Below are the code and all the weights of a small trained network. Each question names an input and a target symbol and asks about switching units off, where a switched-off unit gives its printed mean instead of its output.

import numpy as np


def w(rows, s, z=0):
    codes = np.array(rows[::2]) - 128.0
    scale = np.full(codes.shape[1], s)
    scale[-1] = z or s
    return codes * scale


def norm(h):
    return h / np.sqrt((h * h).mean(-1, keepdims=True) + 1e-5)


def f(y):
    return y / 2 * (1 + np.tanh(0.7978845608 * (y + 0.044715 * y**3)))


def softmax(a):
    e = np.exp(a - a.max(-1, keepdims=True))
    return e / e.sum(-1, keepdims=True)


def log_softmax(a):
    a = a - a.max(-1, keepdims=True)
    return a - np.log(np.exp(a).sum(-1, keepdims=True))


def net(x, mask):
    ids = ['αβγδζθλμξπστφψω'.index(c) for c in x.split()]
    T = len(ids)
    res = E[ids] + P[:T]
    u = 0
    for l in range(2):
        q, k, v = (norm(res) @ M[l].T for M in (Q, K, V))
        z = softmax(np.where(np.tri(T) > 0, q @ k.T / 4**0.5, -1e9)) @ v
        res = res + np.where(mask[u], z, O[l][:, -1]) @ O[l][:, :-1]
        u += 1
        y = f(norm(res) @ A[l][:, :-1].T + A[l][:, -1])
        res = res + np.where(mask[u : u + 4], y, B[l][:, -1]) @ B[l][:, :-1]
        u += 4
    return log_softmax(norm(res)[-1] @ U[:, :-1].T + U[:, -1])


Q, K, V, O, A, B = {}, {}, {}, {}, {}, {}
E = w([
[150,124,89],'α',
[115,254,116],'β',
[129,123,116],'γ',
[120,138,186],'δ',
[133,122,127],'ζ',
[90,194,101],'θ',
[116,126,125],'λ',
[120,122,113],'μ',
[161,153,133],'ξ',
[161,151,129],'π',
[126,113,91],'σ',
[98,201,83],'τ',
[135,126,128],'φ',
[134,124,128],'ψ',
[139,125,92],'ω',
],0.0097)
P = w([
[149,132,229],'0',
[94,86,80],'1',
[5,174,48],'2',
[100,86,76],'3',
[14,175,54],'4',
[106,88,82],'5',
[23,172,48],'6',
[112,90,71],'7',
],0.0022)
Q[0] = w([
[116,99,77],'0.h0',
[173,162,2],'0.h0',
[206,189,197],'0.h0',
[125,173,153],'0.h0',
],0.008)
K[0] = w([
[78,113,55],'0.h0',
[165,144,55],'0.h0',
[255,99,181],'0.h0',
[173,127,197],'0.h0',
],0.0059)
V[0] = w([
[116,66,176],'0.h0',
[69,22,4],'0.h0',
[108,194,81],'0.h0',
[214,132,26],'0.h0',
],0.0026)
O[0] = w([
[184,81,93,74],'0.h0',
[124,142,223,252],'0.h0',
[2,17,188,202],'0.h0',
[127,147,196,173],'0.h0',
],0.0026,0.0014)
A[0] = w([
[156,97,198,60],'0.n0',
[94,253,139,254],'0.n1',
[124,9,138,77],'0.n2',
[205,178,125,40],'0.n3',
],0.0058,0.002)
B[0] = w([
[136,140,219,112],'0.n0',
[54,77,17,252],'0.n1',
[167,33,254,150],'0.n2',
[87,175,176,118],'0.n3',
],0.0046,0.0037)
Q[1] = w([
[116,112,188],'1.h0',
[254,60,193],'1.h0',
[56,179,114],'1.h0',
[90,189,89],'1.h0',
],0.01)
K[1] = w([
[5,102,173],'1.h0',
[21,15,51],'1.h0',
[158,196,161],'1.h0',
[183,254,116],'1.h0',
],0.0069)
V[1] = w([
[231,127,94],'1.h0',
[67,216,252],'1.h0',
[82,214,52],'1.h0',
[228,200,126],'1.h0',
],0.0045)
O[1] = w([
[189,102,101,142],'1.h0',
[74,128,254,255],'1.h0',
[147,207,138,163],'1.h0',
[204,117,163,229],'1.h0',
],0.0072,0.00072)
A[1] = w([
[110,123,76,3],'1.n0',
[169,85,25,195],'1.n1',
[253,146,140,92],'1.n2',
[195,173,188,86],'1.n3',
],0.0044,0.0041)
B[1] = w([
[1,66,97,75],'1.n0',
[121,129,174,254],'1.n1',
[43,133,104,97],'1.n2',
[98,116,87,86],'1.n3',
],0.0088,0.0023)
U = w([
[233,113,54,27],'α',
[76,201,90,80],'β',
[181,72,159,208],'γ',
[48,173,230,114],'δ',
[181,90,176,171],'ζ',
[41,143,55,83],'θ',
[7,89,160,251],'λ',
[53,43,117,144],'μ',
[186,227,143,53],'ξ',
[185,224,143,56],'π',
[128,11,27,158],'σ',
[65,144,59,148],'τ',
[177,150,196,110],'φ',
[184,106,183,155],'ψ',
[207,74,27,71],'ω',
],0.011,0.0025)

Each question gives the input, a string of symbols that net reads in full, and the target symbol t.
The units are the heads (4 rows each of Q, K, V and O) and the neurons (one row each of A and B). Each row of codes is followed by its name. A weight is (code - 128) times the scale printed after its matrix; where a second scale follows, it is the last column's (O, A, B and U).
mask holds one flag per unit, layer by layer, with each layer's heads first. A switched-off unit (its flag False) gives its mean, the last column of its rows in O or B, instead of its output. The means were averaged over made-up inputs and are rounded, as every weight is.
A unit's drop is (log p(t) with every unit on - log p(t) with that unit switched off) / (log p(t) with every unit on - log p(t) with every unit switched off).
The circuit of an input: a set's keep is (log p(t) with only the set's units on - log p(t) with every unit switched off) / (log p(t) with every unit on - log p(t) with every unit switched off). Starting from all 10 units, units are removed one at a time, each time the one whose removal leaves the highest keep (on an exact tie, the one counted first), for as long as the keep stays at least 0.8.
circuit, biggest first: the units of the circuit, biggest drop first
top k neurons: the k neurons with the biggest drops, biggest first
k most important neurons of layer l: the k neurons of layer l with the biggest drops, biggest first
input μ α ξ ξ γ δ γ, target ω: circuit, biggest first => [1.h0; 0.h0; 0.n1]
input λ ψ θ σ γ λ μ, target σ: circuit, biggest first => [0.n1; 1.h0; 0.h0]
input ω ω ψ σ θ ω ψ, target δ: top 4 neurons => [0.n3; 0.n1; 0.n2; 0.n0]
input ω γ δ δ β δ α, target δ: top 4 neurons => [0.n3; 0.n1; 0.n0; 0.n2]
input δ π σ, target λ: circuit, biggest first => [1.h0; 0.h0; 0.n0]
input μ ω λ β φ α ζ, target ω: circuit, biggest first => [1.h0; 0.n1; 0.h0]
input μ μ γ, target ω: circuit, biggest first => [0.h0; 1.h0; 0.n1]
input ω λ γ β θ π ζ, target δ: top 4 neurons => [0.n3; 0.n1; 0.n0; 0.n2]
input ω τ ξ τ γ, target δ: top neuron => [0.n3]
input μ τ ω τ ψ θ δ, target ω: circuit, biggest first => [0.h0; 1.h0; 0.n1]
input ω ξ λ, target δ: 3 most important neurons of layer 0 => [0.n3; 0.n1; 0.n2]
input δ τ γ ψ ζ τ ξ, target λ: circuit, biggest first => [0.n1; 1.h0]
input ω τ ω, target δ: circuit, biggest first => [0.n3; 0.h0; 1.h0; 0.n1]
input ω β ω δ π, target δ: 3 most important neurons of layer 0 => [0.n3; 0.n1; 0.n0]
input ω β δ ξ ψ, target δ: 3 most important neurons of layer 0 => [0.n3; 0.n1; 0.n0]
input λ σ δ, target σ: circuit, biggest first => [0.h0; 0.n1; 1.h0]
input λ β δ, target σ: circuit, biggest first => [0.n1; 0.h0; 1.h0]
input ω ω φ ξ α θ ω, target δ: circuit, biggest first => [0.n3; 0.h0; 1.h0]
input ω φ ξ δ λ ψ φ, target δ: top 3 neurons => [0.n3; 0.n1; 0.n2]
input λ δ ψ δ γ ω λ, target σ: top 3 neurons => [0.n1; 0.n3; 1.n2]
input λ δ ζ ψ γ ζ ζ, target σ: top 3 neurons => [0.n1; 0.n3; 1.n2]
input δ ψ α, target λ: top neuron => [0.n2]
input μ λ α σ ψ, target ω: circuit, biggest first => [1.h0; 0.h0; 0.n1]
input μ π ξ π μ ζ μ, target ω: circuit, biggest first => [1.h0]
input μ φ φ λ ω, target ω: top 3 neurons => [0.n1; 0.n2; 0.n3]
